Each row is shifted at random along 8 fixed directions that mean nothing.
Known rows, with every way that one mark hangs from another
{D {E T} W}: [-16.4  10.8  14.3  22.9 -19.4 -25.7  -3.6  78.2   0.0  32.2  -2.2  34.5
 -16.2   7.2  11.8  -0.5  10.5  10.0  31.4  20.6 -18.9   0.2 -26.4 -32.3
  28.1 -11.2   2.0  14.9 -27.9  11.4   0.2  10.9 -14.9 -24.5   4.1   2.5
 -44.7 -27.9 -20.6  20.1 -23.4]
{H {D E W} {F C} {R U}}: [  1.2  14.7  -5.1  26.9 -19.3   1.2  15.3 -10.3  20.9 -14.7   5.0 -25.3
   3.0 -14.1  19.6   0.7   0.9  11.5   4.7  -4.0  10.8  -2.6  37.2   5.9
   9.0 -26.2  -6.4   0.2  -4.5 -12.6   3.8  18.7 -16.5   0.0  -6.4 -17.1
  19.1   7.8   9.3   9.9  -5.3]
{H {D {W C}} {R U}}: [ -2.0  13.6 -12.9  11.7  -5.4  11.5 -14.5   1.1  11.6  23.4 -18.8  -8.5
  -6.0 -18.8   5.2  -9.3  -9.7  -2.3  22.1   5.4   5.2  -0.1  -5.9  22.4
  10.8 -12.3  22.3 -10.8  28.6  -1.6  -1.1  14.8   3.6  17.1   8.7 -36.6
  17.4  14.8  -5.8 -13.3   9.4]
{E {T {D {W {U {F H}}}}}}: [  7.1   8.4 -21.6 -32.4   3.6  21.6  16.2   7.8 -16.8  39.9  -0.3  23.7
  34.6  21.0  -0.7  11.3  13.2 -10.0   0.4  52.9  12.8 -22.0  28.1  26.4
   3.6 -42.8   7.1 -22.1  -1.3 -11.7 -12.7  40.1   3.9  20.3  -1.4  -4.1
  -5.2  24.0  18.8  -0.8  12.9]
{R H {U {D {W C}} {F E} P}}: [  2.8  16.4  -7.4 -42.1  58.7   3.5 -11.5 -14.5 -33.6   2.4 -24.0 -26.0
  32.9   0.7   1.7 -13.1 -24.2   0.6   3.0  25.0 -33.5  11.1  10.1  14.9
  23.1  -2.2  48.1 -23.7 -11.3   2.9  -1.0   4.2  -2.4  22.3 -14.5 -27.3
 -31.9  22.8  -6.4   1.5   8.1]
{T {D E W}}: [ -2.1  -2.9   0.7   5.9  -6.8  11.4  -9.4  14.7   4.4  22.1 -14.4   3.8
  -5.2  -0.6  12.0  -3.1 -15.8  13.6   9.0   0.8  10.6   6.8   4.7  11.7
  -7.8   0.7   5.1  -4.4  15.0  -5.3  -9.3   1.2  -9.4  -1.4 -12.1 -26.3
 -10.4  19.0 -22.0   3.3  10.5]
{C {H D} R {U {F E X} P}}: [ 11.6  21.7   6.1 -37.3  20.5   8.2  -3.4   2.2   3.8 -11.8  -1.4  20.2
  18.9 -10.9  -4.4 -17.2   8.0  -8.4 -12.8   4.9  16.5   4.6  13.5  -4.4
  -7.9 -15.8  10.0 -28.3  -6.4  -3.4   5.2  11.8  15.3   2.5  -2.6  14.6
 -25.2   6.2  19.3   9.9  -2.9]
{T {D E {W {U F P}}}}: [  6.8 -30.7  13.3  41.1 -50.3  -2.1 -22.6   9.4  16.2 -25.2   5.4   6.8
 -20.1 -27.3  11.7 -18.2 -23.6   5.4 -22.1 -32.6   9.8  14.4  -1.8  -5.1
 -24.3   4.0 -32.5   5.1  14.1   0.8   2.5 -25.7 -15.6 -30.3  14.3  27.9
   1.4  11.8  -3.3  10.7  -1.9]
{C H R T {U D P}}: [  7.1  43.2  15.4 -22.1   7.7  -1.5  -4.2  11.2 -27.6 -23.8  -9.8 -18.6
  11.5   7.2   9.6  -8.7  51.8 -24.6  -8.7   8.5   3.2 -22.8   5.8   5.8
 -52.8  28.9 -18.9  -1.6 -18.1  -5.3  23.0  -6.0  -2.4  -9.1  34.9 -23.7
  -8.1  10.5  14.1 -28.8   2.0]
{C {R {D W} H} T {U F}}: [ 27.9  10.3 -32.4 -24.9   1.1   7.3  21.9 -28.6 -27.2  -0.9  17.8  -6.1
  -0.4  -4.9  -0.9   7.3  29.2  -4.2  -5.3  10.4  -2.1 -19.7  37.3  -0.8
  -6.6   4.2  -3.4   8.7  -4.0 -29.4   5.0  32.8  17.9   5.6   9.8  -9.2
  38.4   3.7   0.6  -9.1  13.0]
{C H {R {D W}} T {U {F X}}}: [ -4.4   7.6   8.9  -6.9  -5.5   9.8 -11.6   8.6 -14.3 -15.4   3.0  11.4
  -6.4   0.9  -7.9   0.2  26.0  -7.9 -12.2  14.9   4.8 -13.6  -5.9   4.0
 -26.6  21.7   0.2  15.3  -7.1   1.6   5.0   0.2  21.6   1.2  24.8 -16.1
 -17.6   9.2  -0.6  -6.1   1.0]
{F {C U} E {H {R D}} X}: [-20.2   6.0  16.2   3.5  -3.2  28.3   9.6   8.9  48.5  15.9   3.1  -5.1
  24.4  10.1  14.1   1.1 -10.5   9.6   7.6  41.4  18.3   0.7 -15.3  -0.5
 -15.3  16.3  30.4  11.4 -33.6  19.7  12.0   7.0   2.0  -1.4  -5.2 -28.7
 -35.4  29.1  13.5   8.6  29.4]
{C H T {U F}}: [ 26.7 -16.9 -22.3 -22.7  -3.1  11.6   8.3 -32.9 -18.7 -19.8  23.4   6.8
  16.6  -0.1  -1.8   6.7  14.4   0.7 -36.7  -5.2   7.1  -2.7  36.5  -8.7
 -11.3   8.6 -32.9   3.0 -22.2 -14.4  -3.2   5.5   6.9  -8.6   7.1  26.5
  28.0  -8.8  -0.3  13.5   5.9]
{H D {F C X} R}: [ -8.1   6.6  -0.5   5.5   6.4  23.7  13.9 -39.4  23.2  -1.2 -11.7 -16.5
  22.9  10.1  14.4   5.3 -19.4   6.6   4.6  10.9  28.0  -0.9  20.6  17.3
 -16.9 -10.0  16.9 -13.5  -9.1  -8.6  -2.6   5.9  -5.8   6.8 -19.3 -10.5
  -0.8  18.7  17.5  26.3  12.1]
{E {T {D W}}}: [ 13.5 -17.1   4.4  15.7  -9.6 -31.2  21.0  13.0  -3.5   7.2   3.2  15.0
 -26.2  -2.6   1.4  14.2  29.3  -5.7  10.0 -11.0   9.0 -14.4   6.3 -16.4
   7.5  -2.8 -50.2  -7.3  15.5   2.1  18.5  15.4  -8.8  -9.7  -5.4  26.8
   2.5 -24.5  11.2  -3.3 -28.5]
{E {T {D {W {C U} {R H}}}}}: [  0.1 -18.3  12.3  12.8  -6.2   3.8 -16.6 -28.1  21.2  13.9 -11.8   3.8
   2.3 -10.3 -12.9  -4.3 -22.3  -2.1  28.9  -8.1  -8.5   8.1   1.7   0.1
 -20.5 -26.5   7.3  -7.4   6.4  -4.7   9.4  -1.3   3.4  -1.5  16.5  -6.6
   5.5  11.7 -21.7 -19.2   4.3]
{D {W {C T} E U}}: [  8.0 -19.8 -22.8   7.7 -13.1   8.2 -17.5 -23.8  20.4   3.8  15.4  25.9
   7.8 -17.5 -13.0  -1.7 -30.7  16.9  -1.6 -15.5  -6.7  34.1   9.5  -2.4
   7.0 -31.7   1.9  -8.1   5.8  -6.3 -10.8   6.2   6.3  -4.7  -5.0  38.0
  26.6   1.5 -26.3   3.0  13.5]
{H {R {D {W C}} {U F}}}: [  7.4 -12.4 -40.4  19.1 -14.7   0.8  -2.3 -30.3  -2.3 -25.0  20.8 -19.4
  19.8   3.0  14.7  13.7  -4.3  -3.1 -28.7  -6.2   1.7  11.1  27.7   2.5
   3.2 -10.7  -5.6  -2.1 -10.6 -11.0  -7.6 -22.9  14.1  17.1  -1.9  22.2
  35.6 -15.9  25.8  17.3  -8.6]
{W {C H {R D} U}}: [ -8.4   2.5   0.3  -9.8  23.6   7.1 -20.6  -6.2   2.4   5.1  -8.6 -13.2
  20.8  14.0  -0.5  -1.3  -5.8   0.2  14.6   8.5 -13.7   8.3 -17.0  -0.4
 -26.3   6.0  37.8   6.1 -23.9  -1.8 -14.4 -30.1  16.4   3.0   5.0 -38.7
  -3.2  -6.2 -23.1  -8.4  11.6]
{W {U {F D {E T}}}}: [  4.8  -6.4   9.7  -4.4  25.4 -29.4  22.0   2.5  -4.3  16.4  10.0  12.5
  -1.6  -7.4   4.6   4.7   3.3   9.8  20.5   1.5 -15.2  -1.5  -9.6 -34.6
   9.0   4.0  -6.0   3.8 -16.4  12.0  17.7  34.9 -21.6 -22.8  -9.3  34.9
 -28.4 -18.8  -3.9  18.2 -12.1]
{W {C {U F}} E R}: [-25.2  20.7  40.7  16.1  13.6 -20.2 -27.0  10.2  -9.1 -20.2 -21.4  -9.6
  15.5  11.0  18.0   4.0  21.8 -11.1   4.2  -6.4  -9.4  -3.7 -26.7   9.0
 -46.5  27.4   4.7  11.1 -15.5  33.9  18.7 -26.4 -25.0  -5.1  31.9   6.3
 -32.5  -0.8  12.4 -14.5 -18.3]
{T {D E {W R}}}: [ -5.1   3.7   9.1  12.4 -14.3 -15.2  -4.4  40.4   5.4   7.3  -5.3  27.3
 -35.3  -1.0  -3.2  -1.9   6.4   0.9  11.5 -11.3   2.5   4.5 -19.7  -5.8
  22.1  -4.0  -3.8   2.8  22.4   6.9  -2.4   0.8   4.4  -1.3  -4.6   1.0
  -8.6 -16.5  -8.6  -4.7 -15.0]
{E {T {D {W C {R H {U P}}}}}}: [ -1.0 -11.2   2.5   2.4  -7.2  -8.4 -10.6  -5.6  -2.7   0.4  -7.2  -6.9
   0.4  -0.2 -15.2  -3.1 -14.9 -13.2   7.6  -7.8 -19.2   1.8  -0.6   3.6
   6.5 -19.8  -9.0  -7.7   7.1  -1.6  -0.7 -22.7   3.4   6.4   8.3  -1.5
   4.1  -4.0  -0.3 -20.0  -5.4]
{U {F {D {W C R}} E H X}}: [ -3.5 -18.0   7.3   2.4   3.2  -8.2  13.6   3.4  16.4  -1.0  12.6  27.5
  -4.9  14.7   4.8   9.7  -7.7  12.8   1.7  35.2   9.5  10.9 -13.2 -11.6
  -3.9   5.9  15.9   6.8 -22.5  24.0  14.3  23.9  12.6  -5.0   1.5  34.9
 -32.5   9.0  13.3  21.3  -4.9]
{W {C {H F} T U} E R}: [-17.6   7.4  33.1  14.8 -24.4  15.0 -19.9 -19.1  -4.1 -30.9  -1.5 -23.2
  13.9   5.6  -0.1  -4.3   7.7  -3.4 -10.2  -1.8   0.7 -13.9  -4.8  24.3
 -73.0  27.8  -3.0  32.5 -16.3   2.1  -1.3 -28.7 -24.5 -14.4  53.2 -27.6
  14.0  40.5 -16.5 -32.0  22.5]
{W C {E T} {R D H {U F}}}: [  1.5  -8.6 -19.8 -16.1   5.3   4.5  15.0 -60.1 -36.1   7.7  16.3 -33.1
  25.5   2.6 -10.8   2.0 -24.9   4.6  11.2   6.1 -31.0  -5.6  22.4  -6.7
 -11.7  -0.9  36.1  22.7 -23.9 -25.6 -23.1  -5.1  -9.9   6.2  10.8  -3.6
  37.1  21.7 -21.7  -6.9  24.6]
{D {W E R {U {F X} P}}}: [-18.9  38.5  23.3   2.1   4.8 -28.0  -4.1  27.4 -24.5 -11.3 -10.9  13.8
   0.2  14.1  24.6   2.4  20.0  -5.8  -0.2   2.0 -10.1  -2.2 -18.2  -2.3
 -16.4   9.3   3.8  -1.8 -13.1  19.4  14.5  -2.9 -18.3  -6.7  11.8  36.1
 -40.2 -10.3  27.4   4.2 -23.2]
{T {D {W C}}}: [  3.2 -12.0 -19.9  -8.0   3.9   1.5  -2.8  20.1  -0.4  27.1  -6.3  27.8
  -4.0  15.9  -2.4   8.5  -6.0   0.7  12.0  25.9   3.3   1.0 -12.5  20.5
  18.1 -12.9  15.3  -8.8  15.5   0.7 -22.8   2.3  12.9  11.5 -13.3 -16.7
   6.1  -3.7  -9.8  -1.0   9.2]
{H D {F C {E T}} R}: [ -9.7  10.6  21.2  -0.8   2.9   9.8  27.3  -5.6  25.2   3.1  -7.2 -19.8
   4.3  -0.3  -0.2  -3.2  -5.5   6.5  20.2  10.8  14.0 -19.4   8.2   9.4
  -1.3   0.7   3.1   4.7  -7.0  -3.6  -3.3  16.0 -24.6  -6.7  -7.9 -39.3
 -13.0  18.9   1.8  -0.3  17.1]
{C {T {D E}} U}: [ -3.1  24.6  22.1  15.7   5.5 -19.7   1.7  -5.3  -9.6  -3.8 -10.9 -22.6
  18.9  -0.8  28.0  12.5  33.5  -0.5  21.4  -6.1   0.4  -8.7  29.9 -13.0
 -53.0  11.9 -31.1   4.6 -23.7   1.4  36.1  11.4 -38.3 -21.4   8.8 -11.7
 -17.2   4.2  -4.7  -6.1 -10.3]
{D E {W {C H} U}}: [-18.1  36.3   3.1 -25.1  42.6   8.8 -18.3   6.6 -19.7  27.9 -36.7 -11.4
  39.1  25.2  14.5   5.8  -5.7  12.7  26.6  29.9 -18.8  11.1  14.2  27.1
  -5.3 -31.0  45.3 -19.4 -19.8   3.1 -12.4   7.1 -11.2  23.3 -11.5 -45.4
 -39.1  17.4 -21.4  -7.9   4.5]
{U {D {W E}} {F C {H R}}}: [  6.8  -0.2  -4.6  13.3 -17.6   7.1  15.7  -4.3  18.5 -20.8  18.9  12.9
  10.9   2.0  16.8  -0.2  19.1  -1.0 -13.7  37.7  24.6   5.0  20.6  -5.5
  -3.9  -8.2   0.2  -9.7 -27.3   6.8  17.3  22.7  12.3  -1.7  11.1  41.5
   5.7  14.2  37.3  12.9 -10.0]
{T {D {W {R {H F}} U}}}: [ 11.4 -28.4  16.5  26.8  -7.9 -18.5   4.9 -30.5  12.3 -10.2  -1.7  -0.1
 -52.6 -31.4 -10.2 -11.6 -15.6   5.5  15.7 -44.6  -7.7   5.5 -14.8 -18.5
   7.2   1.1 -10.3   5.2  34.8  -4.7  16.6   9.2  -0.5 -16.4   0.3  15.4
  29.0 -10.2 -20.5 -11.4 -10.2]
{D E {W {C R}}}: [  8.1 -19.2 -16.4  19.6 -43.5   4.7  -4.7  18.9   7.3   1.5   9.8   8.2
 -20.4   4.6  16.0  -3.5 -12.4  19.2  -7.5  -3.8   3.3   7.7  -7.2   3.7
 -18.2  12.0  -3.6  26.9 -12.2  -8.8 -22.5 -16.7   0.4 -20.6   8.2  -8.7
  12.1   1.2 -23.2   9.5  17.5]
{H D {F C}}: [  4.2  -8.7  -9.9  -3.6   2.7  19.3   7.4   5.2  15.2  15.6  -1.6   9.6
  11.4   8.3  -4.3   2.5 -15.0   6.1  -0.9  18.9  15.7  -7.1  -3.8  17.6
  21.1 -12.3  18.0  -6.8   8.1  -5.0 -22.8   6.8   2.1   3.9 -17.9 -17.0
  14.5   6.9   0.3  20.3  15.5]
{W {R D U}}: [ -4.1  -6.7 -25.0  17.8 -17.4   7.1 -18.6  -0.4   2.5   1.9  17.3  -6.2
  13.9   7.2   0.4   5.6 -18.5  -2.4 -22.2 -19.2  -7.6  14.8 -20.1 -10.9
   5.1   5.4  15.6   9.3  -0.3  -4.9 -12.6 -41.1  17.0   9.1  -0.1  14.0
  28.2 -20.1   4.4  14.6   2.7]
{W E {R D H} U}: [-13.1  18.8 -14.3  -7.2 -11.8   8.0   3.7   8.2 -19.4   9.4  19.9  -9.1
  14.8  19.1  -6.9   7.0   8.2  -9.4  -8.3   6.5 -10.6  -6.3 -12.8   1.1
  13.7  -1.0  32.2  11.7   2.1  -9.3 -20.9 -23.3   5.2  22.1   4.0   2.9
  32.4  -1.3  13.4 -16.1   7.9]
{H {D {W C U}} {F E}}: [ -5.6  13.4 -10.9 -15.0   5.0  16.2   5.0  11.0  -2.9  10.2  -2.6  -3.9
  28.6  21.2   3.6   9.5  -7.0   9.0   0.5  32.6   6.9 -13.2   9.2  45.8
  -1.2 -25.3  36.1  -3.9   7.4  -8.5 -32.3   9.3 -14.3  19.2  -7.6 -47.5
   0.8  32.9  -0.9  -2.1  26.4]
{T {D E {W C {U P}}}}: [ 16.3 -35.6  -8.5   3.2 -20.2  -4.6  -0.5 -15.3   7.2 -10.1   3.9   0.3
 -28.7 -17.7  -4.8 -12.8 -39.1  16.8  -2.4 -37.5  -5.5  16.0   4.9   2.3
   1.4  -1.2 -13.8   8.1  20.2 -12.9 -25.9 -14.4 -10.7 -19.4 -13.6  -1.7
  20.9   4.6 -34.4  -2.9  21.8]

Rows
[-11.9   6.9   1.7  -5.0   5.6   1.3   1.9  12.8  -4.4 -23.2   5.7 -11.0
  29.9  24.6  -5.6  20.6  16.5  -3.9 -28.0  -7.1  18.9  -5.6  36.0  22.5
  13.3 -29.6 -19.2 -23.2  11.8  -3.8 -18.6 -19.5  -9.1  29.0 -20.6   3.6
  -6.0  -3.0  29.0   3.4 -27.5] | {H {D {W {E T}}} F}
[ -5.3   0.6  -4.9  -7.8   5.9  16.9  18.8   4.0  16.0  11.2  -2.6  -3.7
  -7.7  19.8  11.7  14.8  12.1  -0.1 -12.8  21.7  35.6  -4.7   5.2  15.3
   5.4  14.3 -11.0 -12.9  13.5  14.2  16.1  21.8  17.1  24.9 -13.3   1.1
 -16.3  12.9  34.4   0.9  -5.6] | {F {D W} {H R} X}
[ 13.9 -14.7   9.9   8.7 -17.1  -4.1  -3.4 -15.3   4.9 -34.0   0.3  -4.0
 -28.6 -25.4 -15.6 -14.9 -14.9  -6.1 -29.7 -52.8   1.1   2.2 -13.2  -0.5
   8.8  15.3 -24.0   6.4  33.4   5.4   1.2 -18.3  -1.8  -7.8   5.7  36.3
  17.8  -1.2  13.5  -4.1   4.4] | {W {R {D E}} {U {F C} P}}
[  2.1  31.8 -32.4  -4.2 -17.3  23.1 -18.1   4.5  -8.9  23.7   0.4  -0.9
  49.8  18.4  27.9  -1.4 -13.8  -8.2 -19.6  16.1  -0.6   6.1   1.3  13.5
 -26.3 -12.5  20.6 -11.3 -20.2 -15.7  -6.5 -19.2   0.9   4.5  14.9   9.4
  19.3   8.1  19.6  15.7  21.7] | {W {R {U P}}}
[ 35.4 -14.2  -9.6 -22.3  19.5 -18.4  29.4  -3.8  -8.8   7.7  11.1  22.5
 -26.2 -25.8   6.0  -2.8  16.3   9.5  -8.3 -20.2   3.6 -11.2   0.6 -21.0
  24.2  25.1 -24.2   4.1  12.5   2.4  12.3  48.3 -13.0 -19.4 -13.0  28.9
   8.0 -18.1  -5.4  15.9   1.8] | {C {U {F E}}}
[-21.0   7.8  13.9  19.1  20.9  -0.9 -13.4  13.8  26.2 -11.5  -9.8  -9.1
   6.8   7.3   5.9   3.4  -0.1  -9.0  -6.6  -9.7  10.9  10.7 -14.2  -2.5
  14.1  -2.8  -5.7 -16.7   5.6  16.7  14.9 -15.2   2.6  10.0 -11.3  10.3
 -21.1 -22.9  23.0  14.6 -30.2] | {H {F D} R}
[  7.6 -27.5   1.4  22.5 -18.4 -14.6   7.6 -10.7   3.6  10.7  -0.3   4.1
  -5.8   3.4   6.9  10.6  -1.4   3.5  19.0   2.6   3.5  -5.5   7.5  -3.8
 -27.5  -4.6 -24.2   2.5  -4.2  -4.9   3.9  -0.6 -13.0 -16.9   6.7   5.9
   6.8   1.1  -9.4  -1.7  -1.5] | {E {T {D {W C}}}}
[  3.9   1.6 -28.8 -32.5   8.9  23.3  -0.2  -7.5  -8.6  12.5   1.9   0.7
  10.5  22.5 -20.3   5.1 -13.0  -7.3 -17.1  -5.8   4.8   6.5   1.8  11.2
  40.9 -12.1  25.0 -16.2  17.5 -12.5 -28.9 -21.5  30.7  36.6 -21.7  -3.2
  28.9 -15.5  10.2   0.7   5.1] | {W {R {H D}}}
[  0.0 -40.3  12.5  22.0 -18.2  -7.8  -5.1  -4.0  23.8   1.7  16.1  15.6
 -13.9 -22.6 -14.8  -9.0 -24.0   8.4   1.2 -36.6   3.9  19.6  -8.0 -35.0
   2.9   2.1 -27.6   0.8   7.7   0.8  -2.4 -17.3  -9.9 -25.0 -10.8  42.6
   4.3 -13.1 -20.9   9.9  -9.0] | {W {E {T D}}}
[ -4.4  -0.4   7.5  -1.6  -5.3  -1.1   7.7   2.4 -15.1   5.1  -2.4  -8.8
 -14.2   4.8   5.7   6.8   7.4   9.2   7.6  -0.8   4.4  -9.5   5.1   8.2
 -23.2  37.0 -19.5  15.5   7.9  -2.5  -3.8  -0.6 -18.9 -10.9  -2.0 -27.4
   0.5  14.8 -22.1 -16.1  14.5] | {C {T {D {W E}}}}
[ -9.8  -7.3  10.8 -11.3   6.3  16.6  -8.7 -10.8   6.1  -3.1 -10.2  -4.3
 -19.3  -7.3 -22.2 -13.5 -12.2  -3.9   5.8 -11.7   2.5   7.9  -8.3  -6.2
   7.0  20.9  -8.0   1.6   6.8  -1.7  -7.4 -17.4  13.8  -1.2  -4.4 -27.4
  -0.4  -5.7 -26.0 -14.6   9.0] | {C {H R} {T D}}
[-12.1  12.4  10.0  -4.7   7.6   7.2   1.3  -1.1  22.9   0.0   0.6  -3.0
  -3.8 -14.4  -7.1 -16.4 -25.7   3.4   7.9 -15.5  -2.1   6.1   1.8   1.6
  14.4 -21.1   3.1  -9.6  14.7  -9.3  -7.4  13.3 -12.2  -4.0  -3.7   0.0
  -6.5   7.9  -9.4  -4.3   4.7] | {H {F {D {W {E T} {U P}}}} R}
[ -5.5  11.7  -2.5  21.4 -11.7  -9.7   1.4   5.2 -10.4   0.1  10.5   2.7
  11.3  -2.7   2.8   5.1  26.5 -17.7   6.3  25.4  -7.4  -9.0   4.0 -17.8
  -9.2 -16.0  -8.5   3.1 -22.7  -3.2  28.4   8.6   5.4  -6.7   9.1  16.5
  -0.5  -8.5  19.7   9.6 -20.4] | {C {R {H {F X}} U} {T D}}
[ -1.3  11.7 -17.1  -9.9  -8.8  15.2   1.3   2.0 -15.2  -7.8  25.1  -6.7
   1.0  -6.8 -17.1  -5.4   7.3   4.0 -12.1   9.9  -9.7  -5.6  11.7  -0.5
   5.4  -3.5  11.9  18.1  -3.9 -25.5 -20.9   1.6  15.8   4.4   7.6 -27.4
  29.3  11.0 -22.6 -10.7  13.7] | {C {H F} {R {D {W E}} U} T}
[-15.1  41.6 -16.6   1.0  19.5  11.0  -9.4   5.0 -18.4  34.1  -9.7   2.5
  42.1  13.7   2.3   8.7   8.2 -19.5  11.1  43.6 -10.0  -7.1  -4.9   6.4
  20.4 -41.3  57.0 -20.7  -2.1  -6.4  13.4  17.6  13.9  37.2   3.2   3.3
   3.1  10.4  28.5  13.1 -11.2] | {W {R D {H {F X}} U}}
[  5.2 -13.7  12.6  14.8   2.4  -4.3   0.6 -14.5  11.0   8.0  -9.6  30.1
 -15.5 -15.2   6.2  -6.0  -7.6   8.5  14.0   8.9   2.4   7.3 -22.2 -24.1
 -20.3  24.7  -6.7   8.4 -23.3  16.9  29.0  24.5   5.2 -34.4   2.7  39.8
 -30.0  -6.1  -4.8  33.1   0.9] | {U {F {C R T} X}}
[ -0.1   7.6 -23.5  18.4 -40.9  19.3 -20.4  26.5  12.8  32.2  10.7  13.2
  13.3   2.0  17.0  -8.3 -19.8   4.4  14.7  47.5  -5.5   1.7 -21.0  14.3
 -39.3   1.3  23.1  18.9 -18.1 -10.1  -6.5   3.2   6.5 -21.2  39.4 -25.2
  15.3  31.5 -19.0  -1.8  39.5] | {F {D {W {C {R {U P}} T}}}}
[  9.7  28.6  -6.7  31.4 -44.5   5.0  -6.6   6.8   0.2 -10.1  13.5   1.5
   7.9 -12.1   6.4   4.2  48.3 -11.2  -6.6  11.5  20.2  -6.2  32.3  -2.4
 -39.9 -27.6 -26.7  -6.5  -0.7 -17.9  31.2  14.8  10.1   1.7  36.2  17.7
  29.0  19.8  22.5 -19.5 -12.7] | {C H {R {D E {W U}}} T}
[  6.6 -11.1  20.3 -16.4  36.0 -13.5  16.6 -30.4 -12.0 -23.1 -13.9 -32.4
 -12.3   3.1 -14.7   4.7  14.7   0.9   0.8 -25.2   1.5 -10.4  21.4   4.6
 -13.6   5.9 -30.7  -1.9   6.3  -0.8   5.3   2.1  -9.7   3.6  -8.5 -10.7
  -9.3   0.1  -7.7 -17.8 -16.5] | {W {C {H {F {D {E T}}}} R}}
[  9.8  12.9 -32.0 -24.2  -5.0  27.5  -4.7 -17.2  -8.2  29.1   3.1   0.8
  10.9  -1.9 -13.7 -16.3 -35.2  -7.3  -0.1  -0.5 -13.7   5.7 -11.8   2.9
  19.3 -18.0  48.2  -7.7  15.6 -29.5 -23.7  -6.6  19.6  13.2   1.7  -2.1
  45.2  10.7  -7.5  -4.9  36.7] | {W {R D H} {U P}}
[ -0.1  -1.9  24.2  -9.8   2.7  10.9 -12.4  28.8  41.1  11.5  -8.5  25.5
  -3.9 -22.7 -17.8 -18.1 -17.8   1.3  11.1   5.0  -0.3   4.7 -28.6   4.8
   9.2  12.3  -7.3  -0.3  11.6  20.2   8.3   7.6  -6.0 -20.4  -2.0 -22.9
 -26.6  15.5 -18.5 -13.8  31.2] | {F {C {T D} {U P}} E}
[  3.3 -31.7  -5.5   8.0 -17.8  -2.7   2.3   0.5   2.4 -24.9   6.8  -2.0
 -24.8   4.6   2.6   1.9  -0.4   0.5 -27.2 -10.0   1.5  -0.7 -12.9   9.0
  12.0  18.0 -20.3  15.6   0.4  16.4 -10.4 -15.9   8.2  -1.2   5.6  11.4
   6.2 -16.6  12.2  -1.0  -2.7] | {D {W C {U {F {H R}}}}}
[ 17.4  -0.8 -14.8   3.3   7.0  -8.6  15.6 -32.2  -2.7   2.7   4.4 -24.1
   2.6  -0.1  15.5   3.6   7.2   4.1  11.0 -15.8   4.0   9.2  22.6 -30.2
 -12.6   2.0  -2.6 -11.1 -16.9 -18.8  15.5  -4.0   9.0  -6.1 -15.9  15.7
  26.7 -23.7   6.8  11.0 -14.6] | {C {R {H D}}}
[ 26.2 -32.9 -37.3  -8.1  -3.9   3.2  19.2 -39.0 -27.6  -4.2  22.8 -10.1
   5.7  -9.2  -1.2   7.9  -5.6   0.0 -32.7  -7.5   5.4  -1.7  29.4 -12.1
  31.5   0.9 -11.2  -6.7   4.5 -11.8  -3.5   5.3   9.3  13.7 -20.7  40.3
  34.7  -8.6  23.1  32.3 -10.6] | {R {H D} {U {F X}}}
